Each row has a name. After each piece below comes the name of the row it's from, unless a question asks for something else. Each question is about the rows just above it.

Columns, left to right: P Q U G Y
Z12: [ 79 -46   6 -26 -74]
Z9: [ 79 -46   6 -25 -74]
Z137: [  7 -25 -74 -29 -79]
Z535: [ 79 -46   6 -25 -24]
Z565: [ 79 -57   6 -25 -74]
Z58: [ 68 -14  -5 -18 -51]
Z25: [ 52 -60  15 -27 -71]
The rest of the row after [-57   6 -25]: -> [-74]
q: [ 79 -46   6 -25 -74] -> Z9

Columns, left to right: S E V L N
Z648: [ 17  15  -7  21 -15]
Z817: [-59   8 -80  96  -4]
Z968: [ 42 -13   7 -17  -4]
Z268: [ 42 -13   7 -16  -4]
Z603: [-12  -4   2  -2   5]
The rest of the row after [ 2 -2]: -> [5]
Which column holds [ -7 -80   7   7] top down? -> V
The rest of the row after [17 15 -7]: -> [ 21 -15]
Go on from [  7 -17] to the end of its row. -> [-4]
Which column holds [ -7 -80] top down? -> V

Columns, left to right: T C W H M R B X
Z391: [-91  -1 -17 -17  -5  -8  -9  -4]
Z281: [  6 -91  -1 -17  48  55  -7  54]
Z370: [  7  17 -31   9  49  55  -9  -4]
The row with [-91  -1 -17  48  55  -7] is -> Z281
q: [55 -7] -> Z281
Go on from [-17  48] to the end of its row. -> [55 -7 54]
Which column holds [-17 -17] top down? -> H
q: [-31   9  49  55  -9  -4] -> Z370
Go on from [49 55] to the end of its row. -> [-9 -4]

Columns, left to right: J K D A F
Z742: [-19 -56 -18 -28  56]
Z959: [-22   7   7  24 -14]
Z82: [ 26  37  -7  28 -21]
Z829: [  7 -60 -29 -22  13]
Z170: [ 19  29 -10  40 -11]
Z246: [-19  77  39  37 -10]
Z365: [ -4  53  30  36 -17]
Z883: [  0 -43  62  18 -40]
Z869: [  3  38  -7  68 -29]
Z423: [  0 -43 -13 -76  28]
Z865: [ 17  47 -15  86 -28]
[  7  37 -60  29  77] is in which column, read top down? -> K
Which column holds this, read top down? [ 24  28 -22  40  37  36  18  68] -> A
Which row holds [  0 -43 -13 -76  28]? -> Z423
Go on from [37 -7] to the end of its row. -> [ 28 -21]
[ 24  28 -22  40  37  36  18  68 -76] is in which column, read top down? -> A
Which column holds [ -7 -29 -10  39] top down? -> D
Which column holds this, read top down? [0 3 0] -> J

Columns, left to right: vumu naze tomu tig Nemi dig kuvip pepu Dag
Z323: [  4  -1 -15   3   1   9  -3 -21 -16]
Z198: [ -9  -5  24 -80  11  -5 -14  49  39]
Z344: [ -9  -5  24 -80  11  -5 -14  49 -31]
Z405: [ -3  -2 -15  34  -3  15   2 -15 -10]
Z570: [-5 -5  2  3  1  9 -2  0 11]
[-14 -14   2  -2] is in which column, read top down? -> kuvip
Which column holds [-2 -5] top down? -> naze
Go on from [ 3  1  9 -2] to the end of its row. -> [ 0 11]
Which column holds this, read top down? [  3 -80 -80  34] -> tig
Which column holds this, read top down? [11 11 -3] -> Nemi
q: [2 3] -> Z570

Columns, left to right: gokav liba sugo pez situv bulur Bonu
Z330: [-21 -19 -30 -30 -23  60 -74]
Z36: [ 38 -18 -30 -30 -22  38 -56]
Z710: [ 85 -21 -21 -30 -21  85 -28]
Which column holds [-22 -21] top down? -> situv
Which row holds [-21 -21 -30]? -> Z710
After [-21 -30 -21], its row goes on with -> [ 85 -28]
Which column holds this, read top down? [-23 -22] -> situv
Go on from [-19 -30] to the end of its row. -> [-30 -23  60 -74]
Go on from [-30 -30 -22] to the end of its row. -> [ 38 -56]
Go on from [ 38 -18] to the end of its row. -> [-30 -30 -22  38 -56]

Columns, left to right: Fuz Bipib mame Lisit Felu
Z64: [ -2  27  18  -4 -60]
Z949: [ 50  29  50  44 -41]
Z397: [ -2  27  18  -6 -61]
Z434: [46 25 48  1 15]
Z828: [ 62  55 -24  44 -40]
Z143: [-40  13  43 -31 -50]
Z481: [-40  13  43 -31 -71]
Z567: [-26 -48  34 -87  20]
Z587: [ 30  42  -2  20 -50]
Z967: [-76  -3 -46  35 -22]
Which row holds [ 18  -4 -60]? -> Z64
Go on from [-24  44] to the end of its row. -> [-40]
[ -2  50  -2  46  62 -40 -40] is in which column, read top down? -> Fuz
Go on from [ 55 -24] to the end of its row. -> [ 44 -40]
[-71  20 -50 -22] is in which column, read top down? -> Felu
The rest of the row after [-2 27 18 -4]: -> [-60]

Columns, left to right: ravu zaru Bib nogod
Z191: [-32  -5  48  61]
Z986: [-1 26 22 86]
Z748: [-71 -33  10 -62]
Z621: [-1 26 22 85]
q: [-32  -5  48  61] -> Z191
The row with [-1 26 22 85] is -> Z621
Which column holds [-71  -1] top down? -> ravu

Columns, left to right: sas bup peti dezo Dadat Bov
Z115: [-49  49 -49  50 -23 -23]
Z242: [ 49 -49  49 -49  49  49]
Z593: [ 96 -96  96 -96  96  96]
q: [-49  49 -49  49] -> Z242
q: [ 49 -49  49 -49  49  49] -> Z242
q: [-49  49 -49  50 -23 -23] -> Z115

Columns, left to right: pora Kipu med vepal
Z702: [ 19 -72  68  20]
Z771: [ 20 -32  27  19]
Z158: [ 19 -71  68 -62]
Z707: [39 70 68 21]
Go on from [ 19 -72  68] to the end of its row. -> [20]
The rest of the row after [-32  27]: -> [19]

Columns, left to right: Zures dogum muzo gibab nupa goso Zak kilid tula Fuf
Z196: [-25 -51 -95 -13 -78  16  85  65 -18 -28]
Z50: [-51 -52  92  92 -78  82  31 -31  21  70]
Z541: [-61 -66 -71 -43 -43 -86  22  81 -42  -2]
Z285: [ -4 -93 -66 -43  54 -76 -84  67 -41  58]
Z297: [-16 -95 -95  18  44  93 -44  43  53 -52]
Z780: [-43  -4 -94 -47 -43  41  90  47  26   1]
Z632: [-25 -13 -95 -51  39  91 -39 -42  -6 -50]
Z28: [-43  -4 -94 -47 -43  -8 -63  45 -48  49]
Z87: [-25 -13 -95 -51  39  91 -39 -42 -42 -50]
Z462: [ 33 -51 -52  92  95 -78  82  31 -31  21]
Z470: [-43  -4 -94 -47  92  41  90  47  26   1]
q: [-25 -13 -95 -51  39  91 -39 -42 -42 -50] -> Z87
[-78 -43  54  44 -43  39 -43  39] is in which column, read top down? -> nupa
q: [-51 -52  92  95 -78  82  31 -31  21] -> Z462

Columns, left to right: luk Fuval zomoz Kavus zenid
Z972: [-1 -1 -1 -1 -1]
Z177: [57 56 57 56 57]
Z374: [43 43 43 43 43]
Z795: [11 11 11 11 11]
Z996: [20 20 20 20 20]
Z618: [86 85 86 85 86]
Where do [-1 -1 -1 -1 -1] appear? -> Z972
[56 57 56] is in which row? -> Z177
q: [20 20 20 20 20] -> Z996
q: [11 11 11 11 11] -> Z795

Columns, left to right: zilum fos vaka lobi Rozus ked zov
Z284: [-57  15   0 -12 -15   8  42]
Z659: [  9 -13  20 -29 -17 -12 -31]
Z23: [ 39  -9  -4 -27   5  29 -15]
Z428: [ 25  -2  -7 -10  23   1  17]
Z157: [ 27  -6 -27   1  -2   6  13]
Z329: [ -7  24 -16  19 -83  15  29]
Z803: [ -4  -7  24 -16  19 -83  18]
Z85: [-19  10  18  19  27 -32  46]
Z572: [ 15  50  11  37 -27  64  70]
Z49: [  0  -7  12   7  -3 -40 -20]
Z581: [  2  -2  16   6  -6 -25  32]
Z368: [ -7 -10  23   3  17 -63 -23]
q: [ -7 -10  23   1  17] -> Z428
q: [-7 12] -> Z49
q: [ -7  24 -16  19 -83  18] -> Z803
[50 -7 -2] is in which column, read top down? -> fos

Columns, left to right: Saf raru ros lofoz
Z927: [  8 -43 -59  14]
Z602: [  2 -49  17 -28]
Z5: [-15  63  58  43]
Z560: [  8 -43 -50 -34]
Z821: [  7  27 -88  17]
Z582: [-27  67 -52  43]
Z506: [ 50  27 -87  17]
Z215: [ 46 -12  26 -47]
Where do [ 67 -52  43] appear? -> Z582
After [ 67 -52], its row goes on with -> [43]
[-59  17  58 -50 -88 -52 -87] is in which column, read top down? -> ros
[8 2] is in which column, read top down? -> Saf
The rest of the row after [ 27 -87]: -> [17]
After [  8 -43 -59], its row goes on with -> [14]

Columns, left to right: lar Zuso Pepi Misul rura lenod
Z926: [-27 -65  94  20  32  47]
Z579: [-27 -65 -45 -44 -37  47]
Z10: [-65  96 -37 -45 -44   8]
Z6: [ 41 -22 -52  35  94  37]
[-65 -65] is in which column, read top down? -> Zuso
q: [-65 -45] -> Z579
q: [-37 -45 -44] -> Z10
Which column holds [47  8 37] top down? -> lenod

Columns, left to right: mugad mekil pudu kori Losi gif
Z379: [ 30 -35 -50 -64 -59 -31]
Z779: [-97 -44  93  93 -58 -38]
Z248: [ 30 -35 -50 -63 -13 -37]
Which column holds this, read top down? [-31 -38] -> gif
q: [-35 -50 -64 -59 -31] -> Z379
Go on from [-44  93  93 -58] to the end of its row. -> [-38]
q: [ 30 -35 -50 -63] -> Z248
After [-50 -64 -59], its row goes on with -> [-31]
Go on from [ 30 -35 -50 -63] to the end of its row. -> [-13 -37]
[-59 -58] is in which column, read top down? -> Losi

Columns, left to right: Lakiz Tedi sosi Mola mepo Merir boli
Z510: [  8  42  13 -13  42   3 -17]
Z577: [-10 -12 -10   4 -76   0   6]
Z202: [-82   0 -33   3  11   2   2]
Z831: [ 65  28  18  12 -19 -15 -21]
Z53: [72  9 42 -3 66  2  7]
Z357: [-67   5 -10   1  21  22   0]
Z568: [-63   5  14   7  87   6 -13]
Z911: [-19   0   5  -4  27  -8  17]
Z718: [-44   1 -19   0   5  -5 -19]
Z394: [-81 -17  19  12   6  -3  -2]
Z787: [  8  -5  10  -2  -3   2 -27]
[-19   0   5  -5] is in which row? -> Z718
q: [ 9 42] -> Z53

Columns, left to right: koguf duni kemi zalo
Z589: [ -2 -16  -2  -1]
Z878: [ 38  84  12 -81]
Z709: [ 39  84  12 -81]
Which column holds this, read top down? [38 39] -> koguf
q: [ 39  84  12 -81] -> Z709
The rest of the row after [ -2 -16  -2]: -> [-1]
[39 84 12] is in which row? -> Z709
The row with [ -2 -16  -2  -1] is -> Z589
q: [ 38  84  12 -81] -> Z878

Columns, left to right: Bemi Mal Rade Sorip
Z225: [-29  12 -13  67]
Z200: [55 26 34 55]
Z815: [ 55 -50  34  55]
Z187: [ 23  81  49 -36]
After [26 34], its row goes on with -> [55]
Which column holds [55 23] top down? -> Bemi
Which column holds this, read top down? [-50  81] -> Mal

